Below are the code and all the weights of a small trained network. Each question names an input and a class and asks about switching units off, where a switched-off unit gives its printed mean instead of its output.

import numpy as np


def w(rows, s, z=0):
    codes = np.array(rows[::2]) - 128.0
    scale = np.full(codes.shape[1], s)
    scale[-1] = z or s
    return codes * scale


def f(y):
    return y / 2 * (1 + np.tanh(0.7978845608 * (y + 0.044715 * y**3)))


def log_softmax(a):
    a = a - a.max(-1, keepdims=True)
    return a - np.log(np.exp(a).sum(-1, keepdims=True))


def net(x, mask):
    res = np.array(x, float).reshape(1, 3) / 4 @ E
    y = f(res @ A[0][:, :-1].T + A[0][:, -1])
    res = res + np.where(mask, y, B[0][:, -1]) @ B[0][:, :-1]
    return log_softmax(res[-1] @ U[:, :-1].T + U[:, -1])


A, B = {}, {}
E = w([
[85,134,96,146,211,198,92,179,87],'x0',
[8,112,72,144,75,132,146,159,150],'x1',
[137,53,156,106,104,121,149,205,77],'x2',
],0.013)
A[0] = w([
[56,132,88,147,79,82,134,155,141,97],'neuron 0',
[178,124,85,126,80,169,172,82,190,42],'neuron 1',
[154,33,169,139,106,142,140,182,60,219],'neuron 2',
[209,150,208,64,159,48,117,66,42,203],'neuron 3',
[177,174,131,120,160,116,66,101,106,72],'neuron 4',
[219,167,150,92,170,95,97,111,29,115],'neuron 5',
[119,155,88,140,255,145,45,192,62,230],'neuron 6',
[93,71,145,76,106,113,226,159,37,90],'neuron 7',
[75,149,101,169,68,114,72,129,130,73],'neuron 8',
[198,113,159,166,35,65,189,69,120,57],'neuron 9',
[84,114,83,237,173,162,93,200,117,108],'neuron 10',
[179,78,177,76,129,145,124,217,144,70],'neuron 11',
[38,131,90,88,115,133,176,149,156,254],'neuron 12',
[105,202,77,185,123,171,109,14,158,145],'neuron 13',
[104,138,118,124,32,88,180,105,153,137],'neuron 14',
[155,83,112,76,49,54,47,108,142,103],'neuron 15',
],0.0093,0.0057)
B[0] = w([
[160,198,155,154,59,188,121,129,2,184],'neuron 0',
[146,171,44,71,216,87,127,145,113,147],'neuron 1',
[102,139,202,114,149,126,153,91,200,213],'neuron 2',
[156,152,227,148,59,139,127,140,83,236],'neuron 3',
[113,207,112,113,121,190,182,157,45,168],'neuron 4',
[145,120,147,203,101,152,175,144,76,207],'neuron 5',
[164,124,147,67,90,18,99,144,131,252],'neuron 6',
[99,192,129,77,133,193,201,118,205,184],'neuron 7',
[131,182,88,158,124,198,171,138,87,160],'neuron 8',
[134,110,102,76,135,122,95,202,151,197],'neuron 9',
[208,117,131,40,121,108,89,175,112,199],'neuron 10',
[111,206,115,80,154,167,198,157,114,170],'neuron 11',
[185,161,199,192,74,150,122,67,86,217],'neuron 12',
[83,188,193,48,158,118,191,131,183,217],'neuron 13',
[203,168,167,83,40,68,93,184,94,195],'neuron 14',
[190,105,60,58,128,126,104,163,179,170],'neuron 15',
],0.0089,0.015)
U = w([
[153,160,160,169,92,175,150,157,26,104],'0',
[170,121,135,68,112,79,52,206,131,83],'1',
[53,204,162,73,177,151,249,126,185,109],'2',
[140,104,221,150,77,70,81,56,157,254],'3',
[72,58,69,200,177,127,147,92,115,87],'4',
[51,71,109,164,181,170,88,83,157,89],'5',
[144,88,70,176,140,138,133,90,134,75],'6',
[79,89,71,177,176,142,81,175,192,83],'7',
],0.011,0.0082)

Each question gives the input, the list of numbers given to net, and the class t.
The units are the neurons (one row each of A and B). Each row of codes is followed by its name. A weight is (code - 128) times the scale printed after its matrix; where a second scale follows, it is the last column's (A, B and U).
mask holds one flag per neuron, in row order. A switched-off neuron (its flag False) gives its mean, the last column of its row in B, instead of its output. The means were averaged over made-up inputs and are rounded, as every weight is.
A unit's drop is (log p(t) with every unit on - log p(t) with that unit switched off) / (log p(t) with every unit on - log p(t) with every unit switched off).
The circuit of an input: a set's keep is (log p(t) with only the set's units on - log p(t) with every unit switched off) / (log p(t) with every unit on - log p(t) with every unit switched off). Starting from the 12 units with the biggest drops (on a tie, the unit counted first), units are removed one at a time, each time the one whose removal leaves the highest keep (on an exact tie, the one counted first), for as long as the keep stays at least 0.8.
circuit, biggest first: the units of the circuit, biggest drop first
top k neurons: the k neurons with the biggest drops, biggest first
drop when u is switched off: that unit's drop, to one decimal
input [-7,1,-7], class 1: top 2 neurons	neuron 14; neuron 9
input [3,4,6], class 2: circuit, biggest first	neuron 7
input [-5,5,2], class 0: top 4 neurons	neuron 0; neuron 6; neuron 12; neuron 10
input [3,5,-5], class 0: top 3 neurons	neuron 12; neuron 2; neuron 0
input [7,8,-4], class 0: top 2 neurons	neuron 12; neuron 0
input [-7,8,7], class 0: top 3 neurons	neuron 0; neuron 14; neuron 12
input [-4,-4,0], class 0: top 4 neurons	neuron 6; neuron 3; neuron 5; neuron 10
input [-1,4,-2], class 0: top 3 neurons	neuron 6; neuron 2; neuron 0
input [-7,-6,4], class 1: top 4 neurons	neuron 9; neuron 15; neuron 12; neuron 0
input [5,-7,-8], class 2: top 2 neurons	neuron 13; neuron 12
input [8,8,-4], class 0: top 4 neurons	neuron 12; neuron 0; neuron 8; neuron 9
input [-4,-3,-3], class 1: top 4 neurons	neuron 12; neuron 9; neuron 2; neuron 0
input [-5,-1,2], class 1: top 3 neurons	neuron 9; neuron 12; neuron 15
input [-7,-6,3], class 1: circuit, biggest first	neuron 9
input [1,2,7], class 2: drop when neuron 0 is switched off	0.0
input [-1,-1,4], class 2: drop when neuron 6 is switched off	0.1
input [2,0,0], class 3: drop when neuron 15 is switched off	0.2
